Look-ups in named tables: a row name and a column name give one cell, copied from the table.

Table biv
	silofi	paz	salif	rus	godama	gitosed	gup	raba	gelem	rugogi
lazefu	47.47	25.71	-47.22	-52.24	-14.18	58.45	-42.75	-60.86	30.70	-25.52
diteged	-33.98	4.59	-1.54	42.70	2.57	-1.88	50.41	22.88	-8.83	-17.38
lol	-15.57	5.52	-8.98	15.25	4.36	6.85	-9.09	-7.28	14.64	17.52
riti	-33.25	-8.70	25.02	45.18	4.51	-17.24	46.76	39.02	-13.47	3.16
fodi	-37.54	-35.14	2.38	-34.58	24.88	51.37	27.57	9.37	23.31	26.20
tilu	41.12	-8.42	14.43	-53.37	59.31	44.54	76.47	23.40	-14.09	-82.04
zap	49.70	18.76	-36.99	-54.26	-18.06	52.87	-41.91	-54.21	28.37	-24.27
kes	42.25	19.14	-45.77	-41.97	-15.51	53.40	-36.76	-64.64	43.13	-28.27

lol, gup -> -9.09
kes, paz -> 19.14
riti, silofi -> -33.25
fodi, gelem -> 23.31
zap, rus -> -54.26
diteged, rus -> 42.70
zap, godama -> -18.06
lol, rus -> 15.25
lol, gitosed -> 6.85
fodi, paz -> -35.14
riti, godama -> 4.51
fodi, silofi -> -37.54
lazefu, rus -> -52.24
lazefu, godama -> -14.18
kes, gelem -> 43.13

fida:
         dabov  lutizot  kipaba  tigis  sokil  zatise  lideno  zamug  begose
zos       5854     4670    5710   5536   6150    6089    5197   6533    5459
ponu      6387     4849    8208   5684   4824    3353    5222   6157    8143
mulum     5146     6440    5018   5584   6889    5689    5050   7138    5910
malut     6032     6056    4870   5048   6229    5236    4504   7753    5354
pina      8414     5599    8644   6371   3014    4363    6249   4410    5196
lofo      6414     5419    4494   5024   6302    5063    3664   8433    5054
narud     5641     5471    6095   5201   6062    6428    5410   6366    5610
fabula    6526     4729    8112   5565   4892    3624    4987   6598    7854
ganimo    6634     5297    8098   5962   5069    3804    4762   7161    7866
tazon     1950     5419    4521   5331   8122    7319    5683   7225    6865
nimeloz   2085     5294    4600   5649   8168    7278    5847   7368    6940
zet       5608     5501    5914   5769   5820    6077    5876   5974    5809

lideno of fabula is 4987
lideno of ponu is 5222
lutizot of ponu is 4849
sokil of malut is 6229
dabov of mulum is 5146
dabov of pina is 8414
dabov of lofo is 6414
kipaba of tazon is 4521
begose of pina is 5196
kipaba of nimeloz is 4600
lutizot of zos is 4670
begose of tazon is 6865
kipaba of narud is 6095
lideno of zos is 5197
dabov of zet is 5608
begose of lofo is 5054
dabov of ponu is 6387

Table kipe
,ziz,lev,keli,zoled
peze,0.5,0.5,0.5,0.5
zoz,1.0,0.7,0.8,0.2
fetano,0.5,0.5,0.5,0.5
taz,0.5,0.5,0.5,0.5
bop,0.5,0.5,0.5,0.5
tem,0.5,0.5,0.5,0.5
zireg,0.5,0.4,0.5,0.5
diberev,0.5,0.5,0.5,0.5
povemum,0.5,0.5,0.5,0.4
tufem,0.4,0.3,0.5,0.4

bop, lev -> 0.5
diberev, ziz -> 0.5
taz, zoled -> 0.5
peze, ziz -> 0.5
zoz, keli -> 0.8
peze, zoled -> 0.5
diberev, keli -> 0.5
bop, ziz -> 0.5
povemum, ziz -> 0.5
tem, lev -> 0.5
fetano, lev -> 0.5

Table viba
         veladas  vafa  tola  lep  sesarip  sedotim  kiteb  zipigo
mis           31    19    45   26       14       67     94      39
digefel       10    63    34   12       13       43     88      71
nug           37    22    30   41       36       28     29      42
lupaka        22    46    39   10       20       75     30      31

zipigo of nug: 42
zipigo of mis: 39
kiteb of mis: 94
veladas of lupaka: 22
lep of digefel: 12
vafa of mis: 19
sesarip of lupaka: 20
lep of nug: 41
kiteb of nug: 29
sesarip of nug: 36
tola of digefel: 34
lep of mis: 26
zipigo of lupaka: 31

zomud.csv
,tedu,nuzo,mep,miza,tis,kidug
ruk,107,101,104,101,99,103
zop,132,170,129,20,180,173
kebizi,158,87,151,150,139,132
vema,112,102,111,116,100,102
mibi,140,147,62,64,69,94
dogopo,155,145,147,12,166,214
keb,34,38,55,95,46,118
livurik,122,110,72,100,90,90
sedig,139,126,118,28,146,198
lek,152,128,59,86,77,100
sis,164,154,152,10,181,226
nog,127,75,160,170,176,73

What is the kidug of sis in zomud?
226
What is the nuzo of nog in zomud?
75
What is the kidug of kebizi in zomud?
132
What is the nuzo of dogopo in zomud?
145
What is the kidug of dogopo in zomud?
214
What is the tedu of livurik in zomud?
122
Row with the largest kidug: sis

pigem =
|  | gesuram | lam | tumumuz | zad | vegute | sal | pokesen | tivusi |
|---|---|---|---|---|---|---|---|---|
| pegugu | 156 | 138 | 169 | 169 | 187 | 132 | 191 | 191 |
| gev | 176 | 222 | 164 | 164 | 207 | 75 | 181 | 128 |
| saku | 194 | 144 | 171 | 171 | 143 | 33 | 148 | 201 |
| der | 194 | 147 | 217 | 217 | 164 | 165 | 154 | 174 |
| tenin | 180 | 197 | 158 | 158 | 149 | 173 | 154 | 125 |
| beva | 196 | 186 | 176 | 176 | 212 | 150 | 252 | 172 |
| niduk | 199 | 158 | 209 | 209 | 106 | 87 | 121 | 137 |

What is the tumumuz of der in pigem? 217
What is the vegute of niduk in pigem? 106
What is the zad of beva in pigem? 176
What is the vegute of saku in pigem? 143
What is the tumumuz of gev in pigem? 164
What is the gesuram of saku in pigem? 194
What is the tivusi of saku in pigem? 201

